Here is a tiny trained network, its code and every weight. The questions are about switching its units off for an input and a target symbol, where a switched-off unit gives its printed mean instead of its output.

import numpy as np


def w(rows, s, z=0):
    codes = np.array(rows[::2]) - 128.0
    scale = np.full(codes.shape[1], s)
    scale[-1] = z or s
    return codes * scale


def norm(h):
    return h / np.sqrt((h * h).mean(-1, keepdims=True) + 1e-5)


def f(y):
    return y / 2 * (1 + np.tanh(0.7978845608 * (y + 0.044715 * y**3)))


def softmax(a):
    e = np.exp(a - a.max(-1, keepdims=True))
    return e / e.sum(-1, keepdims=True)


def log_softmax(a):
    a = a - a.max(-1, keepdims=True)
    return a - np.log(np.exp(a).sum(-1, keepdims=True))


def net(x, mask):
    ids = ['ΓΔΠΦαβεζηθλμξστω'.index(c) for c in x.split()]
    T = len(ids)
    res = E[ids] + P[:T]
    u = 0
    for l in range(2):
        r = norm(res)
        for j in range(2):
            rows = slice(4 * j, 4 * j + 4)
            q, k, v = (r @ M[l][rows].T for M in (Q, K, V))
            z = softmax(np.where(np.tri(T) > 0, q @ k.T / 4**0.5, -1e9)) @ v
            o = O[l][rows]
            res = res + np.where(mask[u + j], z, o[:, -1]) @ o[:, :-1]
        u += 2
        y = f(norm(res) @ A[l][:, :-1].T + A[l][:, -1])
        res = res + np.where(mask[u : u + 4], y, B[l][:, -1]) @ B[l][:, :-1]
        u += 4
    return log_softmax(norm(res)[-1] @ U[:, :-1].T + U[:, -1])


Q, K, V, O, A, B = {}, {}, {}, {}, {}, {}
E = w([
[116,86,102,142,129,167,112],'Γ',
[67,121,161,93,100,78,150],'Δ',
[111,118,152,102,97,176,134],'Π',
[91,95,151,112,108,99,111],'Φ',
[82,121,191,113,100,132,123],'α',
[125,86,109,116,120,171,122],'β',
[103,137,153,72,89,122,152],'ε',
[131,250,51,234,57,86,84],'ζ',
[125,107,91,73,97,116,138],'η',
[103,132,115,93,127,107,165],'θ',
[80,119,169,141,139,119,128],'λ',
[126,85,79,105,129,136,133],'μ',
[94,79,110,140,143,103,110],'ξ',
[95,82,154,140,118,147,101],'σ',
[125,91,114,93,94,156,115],'τ',
[114,140,131,97,117,162,155],'ω',
],0.014)
P = w([
[2,137,93,92,152,157,115],'0',
[49,226,60,52,233,126,197],'1',
[29,108,122,91,74,146,21],'2',
[101,140,135,156,175,193,190],'3',
[125,54,165,98,76,83,66],'4',
[141,93,147,179,100,175,182],'5',
[196,73,156,163,126,128,122],'6',
[138,19,185,148,53,114,188],'7',
],0.0066)
Q[0] = w([
[50,148,70,164,84,142,183],'0.h1',
[135,184,83,190,132,153,166],'0.h1',
[109,204,98,201,73,120,64],'0.h1',
[222,246,131,96,166,153,74],'0.h1',
[116,96,149,149,54,140,85],'0.h2',
[97,97,148,139,186,135,181],'0.h2',
[22,46,125,107,43,186,197],'0.h2',
[192,255,80,235,151,132,142],'0.h2',
],0.0068)
K[0] = w([
[206,168,106,108,114,91,23],'0.h1',
[87,216,106,138,90,130,54],'0.h1',
[106,220,43,74,114,81,129],'0.h1',
[25,134,94,82,189,159,104],'0.h1',
[164,183,93,123,173,97,181],'0.h2',
[161,94,143,138,14,125,117],'0.h2',
[235,131,150,166,78,42,82],'0.h2',
[18,86,116,1,182,139,73],'0.h2',
],0.0069)
V[0] = w([
[92,159,75,211,77,167,90],'0.h1',
[205,74,156,6,114,197,105],'0.h1',
[145,158,195,111,21,197,213],'0.h1',
[152,110,161,196,200,156,121],'0.h1',
[237,76,96,16,128,83,79],'0.h2',
[105,185,109,157,27,144,77],'0.h2',
[105,194,129,34,103,181,235],'0.h2',
[99,70,208,2,147,96,19],'0.h2',
],0.0053)
O[0] = w([
[101,212,87,118,2,71,175,133],'0.h1',
[49,94,174,144,243,90,121,134],'0.h1',
[81,43,85,248,146,74,183,142],'0.h1',
[105,99,141,69,129,140,229,80],'0.h1',
[155,127,220,120,213,88,15,47],'0.h2',
[58,69,69,139,63,105,49,144],'0.h2',
[102,133,108,217,176,120,125,173],'0.h2',
[100,81,121,23,229,175,83,255],'0.h2',
],0.0057,0.005)
A[0] = w([
[35,23,168,107,103,55,76,212],'0.n1',
[202,37,2,149,144,177,9,80],'0.n2',
[73,170,139,164,8,41,154,232],'0.n3',
[103,65,71,72,38,40,136,250],'0.n4',
],0.0031,0.002)
B[0] = w([
[94,208,94,169,131,124,144,254],'0.n1',
[79,83,133,68,51,114,96,142],'0.n2',
[210,120,76,217,132,123,131,151],'0.n3',
[144,137,92,183,8,157,253,203],'0.n4',
],0.0053,0.0046)
Q[1] = w([
[158,141,95,157,194,246,154],'1.h1',
[228,176,50,191,173,196,120],'1.h1',
[132,124,61,166,90,65,212],'1.h1',
[157,101,171,51,255,161,176],'1.h1',
[229,169,136,175,72,123,69],'1.h2',
[140,65,53,121,119,70,129],'1.h2',
[103,131,89,42,188,107,218],'1.h2',
[115,105,176,108,119,28,175],'1.h2',
],0.0072)
K[1] = w([
[54,138,164,140,41,31,86],'1.h1',
[70,250,130,97,58,99,84],'1.h1',
[179,143,168,209,93,130,95],'1.h1',
[18,2,125,82,77,87,97],'1.h1',
[63,235,59,109,151,155,102],'1.h2',
[109,154,219,178,143,164,193],'1.h2',
[93,25,169,146,72,166,109],'1.h2',
[173,67,116,165,167,215,150],'1.h2',
],0.0069)
V[1] = w([
[65,177,147,130,69,74,129],'1.h1',
[150,123,98,170,57,56,84],'1.h1',
[115,129,205,107,161,90,149],'1.h1',
[111,83,154,135,162,187,218],'1.h1',
[83,115,85,157,146,54,112],'1.h2',
[131,123,2,66,173,91,154],'1.h2',
[194,35,56,137,79,141,73],'1.h2',
[149,78,102,170,160,243,83],'1.h2',
],0.0079)
O[1] = w([
[119,42,132,90,106,71,129,202],'1.h1',
[75,100,201,109,71,99,79,3],'1.h1',
[116,105,116,95,130,167,152,37],'1.h1',
[173,165,113,86,185,137,122,239],'1.h1',
[168,118,168,87,112,126,151,203],'1.h2',
[219,104,242,198,146,78,148,255],'1.h2',
[121,207,167,147,103,82,38,80],'1.h2',
[146,255,75,161,87,126,95,208],'1.h2',
],0.0083,0.0041)
A[1] = w([
[79,197,132,58,177,76,180,157],'1.n1',
[159,145,178,80,150,216,174,253],'1.n2',
[164,120,89,78,213,129,108,121],'1.n3',
[134,243,110,211,2,99,150,40],'1.n4',
],0.0063,0.0052)
B[1] = w([
[114,123,114,164,73,188,13,183],'1.n1',
[186,118,159,95,63,53,96,254],'1.n2',
[1,114,185,162,86,199,157,182],'1.n3',
[59,15,152,204,37,93,127,142],'1.n4',
],0.0072,0.007)
U = w([
[104,129,104,230,24,43,119,191],'Γ',
[96,21,177,112,112,57,195,222],'Δ',
[42,184,16,223,186,145,158,149],'Π',
[65,53,211,11,96,200,55,9],'Φ',
[32,64,35,71,128,212,181,48],'α',
[144,234,87,198,135,141,64,225],'β',
[61,22,147,182,234,153,177,109],'ε',
[120,126,125,147,105,123,135,44],'ζ',
[120,95,196,159,247,46,48,245],'η',
[231,84,200,195,187,105,219,64],'θ',
[234,110,60,59,54,150,254,34],'λ',
[214,215,210,176,168,102,86,191],'μ',
[212,176,190,12,49,48,66,83],'ξ',
[88,221,19,61,28,177,47,31],'σ',
[50,179,141,170,192,139,38,255],'τ',
[178,151,70,238,205,93,199,144],'ω',
],0.0083,0.0022)

Each question gives the input, a string of symbols that net reads in full, and the target symbol t.
The units are the heads (4 rows each of Q, K, V and O) and the neurons (one row each of A and B). Each row of codes is followed by its name. A weight is (code - 128) times the scale printed after its matrix; where a second scale follows, it is the last column's (O, A, B and U).
mask holds one flag per unit, layer by layer, with each layer's heads first. A switched-off unit (its flag False) gives its mean, the last column of its rows in O or B, instead of its output. The means were averaged over made-up inputs and are rounded, as every weight is.
A unit's drop is (log p(t) with every unit on - log p(t) with that unit switched off) / (log p(t) with every unit on - log p(t) with every unit switched off).
The circuit of an input: a set's keep is (log p(t) with only the set's units on - log p(t) with every unit switched off) / (log p(t) with every unit on - log p(t) with every unit switched off). Starting from all 12 units, units are removed one at a time, each time the one whose removal leaves the highest keep (on an exact tie, the one counted first), for as long as the keep stays at least 0.8.
units of the circuit, in order: the units of the circuit, biggest drop first
most important unit: the unit with the biggest drop
top k neurons in layer l: the k neurons of layer l with the biggest drops, biggest first
heads that matter: for each layer, one digit per head in row order, 1 if its drop is at least 0.15 and else 0, layers parted by /
input μ ζ Φ β Π σ λ, target Γ: units of the circuit, in order => (0.h2)
input Φ Φ ξ ε τ μ λ, target μ: heads that matter => 01 / 01
input λ ζ λ τ, target Γ: heads that matter => 01 / 00
input λ τ Π Φ α ξ, target α: top 3 neurons in layer 1 => (1.n3; 1.n2; 1.n4)
input ζ α λ Δ λ Π θ, target Γ: heads that matter => 01 / 10
input ω Φ θ η, target θ: heads that matter => 00 / 01
input λ η ε ε, target ε: heads that matter => 11 / 00
input η η τ σ σ ξ, target σ: heads that matter => 11 / 01
input Δ σ λ, target σ: units of the circuit, in order => (0.h1; 0.h2)
input σ ξ λ Π Φ ω, target Φ: heads that matter => 01 / 00
input Φ λ ω ξ Γ Π, target Γ: heads that matter => 10 / 01
input σ Φ λ, target Φ: units of the circuit, in order => (1.h2; 0.h1)
input Φ Φ ξ σ ζ σ μ, target Γ: heads that matter => 00 / 00
input Φ ε λ Δ ε Φ α, target Φ: units of the circuit, in order => (1.h2; 0.h2)
input β α ξ β τ, target β: most important unit => 1.h1
input ξ Δ σ λ, target σ: units of the circuit, in order => (1.h2; 0.h2)
input λ λ λ λ β, target λ: units of the circuit, in order => (0.h2; 1.h1)
input ξ μ λ λ Γ ξ λ, target ξ: heads that matter => 11 / 00
input σ ξ τ α ξ ξ, target ξ: heads that matter => 11 / 00
input Φ λ λ μ ξ λ, target ξ: units of the circuit, in order => (0.h2; 1.n2)
input θ θ Φ ξ, target Φ: heads that matter => 01 / 00
input λ σ Φ λ λ, target λ: heads that matter => 00 / 00
input Φ Φ α Γ Φ ξ, target Φ: units of the circuit, in order => (0.h2; 1.n3; 0.h1)
input ε λ λ σ ε, target σ: units of the circuit, in order => (1.h2)
input σ λ λ η σ Π, target σ: units of the circuit, in order => (1.h2; 0.h2)
input Δ λ μ β σ τ β ε, target β: units of the circuit, in order => (1.h2; 1.h1)
